Here is a tiny trained network, its code and every weight. The questions are about switching its units off for an input and a class, where a switched-off unit gives its printed mean instead of its output.

import numpy as np


def w(rows, s, z=0):
    codes = np.array(rows[::2]) - 128.0
    scale = np.full(codes.shape[1], s)
    scale[-1] = z or s
    return codes * scale


def norm(h):
    return h / np.sqrt((h * h).mean(-1, keepdims=True) + 1e-5)


def f(y):
    return np.maximum(y, 0)


def log_softmax(a):
    a = a - a.max(-1, keepdims=True)
    return a - np.log(np.exp(a).sum(-1, keepdims=True))


def net(x, mask):
    res = np.array(x, float).reshape(1, 2) / 4 @ E
    u = 0
    for l in range(4):
        y = f(norm(res) @ A[l][:, :-1].T + A[l][:, -1])
        res = res + np.where(mask[u : u + 6], y, B[l][:, -1]) @ B[l][:, :-1]
        u += 6
    return log_softmax(norm(res)[-1] @ U[:, :-1].T + U[:, -1])


A, B = {}, {}
E = w([
[249,147,122,119,205,109,164],'x0',
[108,75,65,157,1,178,173],'x1',
],0.015)
A[0] = w([
[154,134,138,126,254,123,120,153],'0.n0',
[125,126,128,110,147,124,122,49],'0.n1',
[189,135,140,124,237,127,132,2],'0.n2',
[129,138,123,123,128,129,131,50],'0.n3',
[94,119,138,119,189,136,133,109],'0.n4',
[109,142,135,131,174,127,117,109],'0.n5',
],0.043,0.0047)
B[0] = w([
[237,167,205,127,72,142,157,254],'0.n0',
[114,118,136,128,113,155,125,143],'0.n1',
[104,106,2,69,165,91,172,249],'0.n2',
[120,147,155,100,153,132,138,128],'0.n3',
[60,91,156,158,132,123,107,169],'0.n4',
[69,111,155,133,144,161,115,170],'0.n5',
],0.039,0.035)
A[1] = w([
[142,179,134,136,132,128,104,184],'1.n0',
[159,158,254,112,159,146,98,104],'1.n1',
[151,212,153,133,121,116,75,167],'1.n2',
[75,154,119,128,219,95,51,127],'1.n3',
[201,224,161,176,117,114,38,116],'1.n4',
[144,139,131,125,154,128,113,6],'1.n5',
],0.042,0.0021)
B[1] = w([
[137,111,144,99,118,137,101,128],'1.n0',
[67,125,125,201,107,99,125,254],'1.n1',
[99,118,102,85,131,125,181,135],'1.n2',
[176,130,132,2,149,202,86,177],'1.n3',
[176,127,160,19,134,184,92,137],'1.n4',
[115,151,122,130,130,124,156,128],'1.n5',
],0.038,0.009)
A[2] = w([
[89,117,49,147,216,91,96,6],'2.n0',
[142,179,124,132,120,95,101,164],'2.n1',
[142,135,202,184,158,105,124,159],'2.n2',
[172,92,187,212,153,152,125,52],'2.n3',
[77,142,161,175,126,73,149,43],'2.n4',
[254,122,105,147,156,135,156,148],'2.n5',
],0.045,0.0026)
B[2] = w([
[119,144,175,168,70,140,24,138],'2.n0',
[123,132,157,144,173,133,150,129],'2.n1',
[118,74,4,152,118,185,128,145],'2.n2',
[79,99,84,81,90,116,154,144],'2.n3',
[108,113,113,165,128,146,156,164],'2.n4',
[166,190,117,141,168,118,164,252],'2.n5',
],0.036,0.033)
A[3] = w([
[175,159,88,88,214,86,175,109],'3.n0',
[159,86,109,5,231,181,64,77],'3.n1',
[131,80,140,119,155,39,86,129],'3.n2',
[212,83,166,14,193,160,62,110],'3.n3',
[182,140,196,81,161,109,75,5],'3.n4',
[171,94,202,116,153,66,138,81],'3.n5',
],0.032,0.0026)
B[3] = w([
[215,80,89,88,133,63,172,253],'3.n0',
[96,69,202,52,243,203,194,171],'3.n1',
[166,165,133,177,78,183,120,128],'3.n2',
[125,179,114,174,163,117,33,174],'3.n3',
[100,77,76,86,161,187,99,142],'3.n4',
[71,98,2,204,212,38,107,140],'3.n5',
],0.023,0.032)
U = w([
[93,81,176,75,217,184,78,146],'0',
[148,163,123,157,107,110,7,40],'1',
[117,112,187,131,134,72,77,2],'2',
[63,59,116,179,57,170,164,191],'3',
[212,136,92,117,134,92,174,204],'4',
],0.02,0.007)

Each question gives the input, the list of numbers given to net, and the class t.
The units are the neurons (one row each of A and B). Each row of codes is followed by its name. A weight is (code - 128) times the scale printed after its matrix; where a second scale follows, it is the last column's (A, B and U).
mask holds one flag per neuron, layer by layer. A switched-off neuron (its flag False) gives its mean, the last column of its row in B, instead of its output. The means were averaged over made-up inputs and are rounded, as every weight is.
A unit's drop is (log p(t) with every unit on - log p(t) with that unit switched off) / (log p(t) with every unit on - log p(t) with every unit switched off).
The circuit of an input: a set's keep is (log p(t) with only the set's units on - log p(t) with every unit switched off) / (log p(t) with every unit on - log p(t) with every unit switched off). Starting from the 12 units with the biggest drops (on a tie, the unit counted first), units are removed one at a time, each time the one whose removal leaves the highest keep (on an exact tie, the one counted first), for as long as the keep stays at least 0.8.
circuit, biggest first: the units of the circuit, biggest drop first
unit that matters most: the unit with the biggest drop
k most important neurons: the k neurons with the biggest drops, biggest first
drop when u is switched off: that unit's drop, to one decimal
input [-2,7], class 3: 4 most important neurons => 2.n5, 0.n0, 3.n0, 0.n2
input [-8,-3], class 0: unit that matters most => 1.n3
input [-3,-6], class 3: 2 most important neurons => 0.n0, 0.n4
input [-6,-2], class 0: circuit, biggest first => 1.n3, 0.n0
input [-5,5], class 3: circuit, biggest first => 2.n5, 0.n0
input [0,4], class 3: 3 most important neurons => 2.n5, 0.n0, 1.n3
input [-5,-3], class 0: circuit, biggest first => 0.n0, 1.n3
input [7,5], class 1: 4 most important neurons => 2.n0, 0.n0, 0.n5, 0.n4
input [-7,8], class 3: 3 most important neurons => 2.n5, 0.n0, 0.n2
input [-5,0], class 0: 4 most important neurons => 0.n1, 1.n1, 2.n5, 3.n1
input [-5,6], class 3: 4 most important neurons => 2.n5, 0.n0, 0.n2, 3.n0
input [7,6], class 1: 4 most important neurons => 2.n0, 0.n0, 1.n3, 3.n0
input [-6,6], class 3: 3 most important neurons => 2.n5, 0.n0, 0.n2
input [-6,-4], class 0: 2 most important neurons => 0.n0, 1.n3
input [8,6], class 1: unit that matters most => 2.n0
input [-3,-8], class 3: drop when 0.n5 is switched off => 1.0
input [6,5], class 1: drop when 2.n0 is switched off => 0.9
input [0,0], class 0: drop when 0.n1 is switched off => 1.0
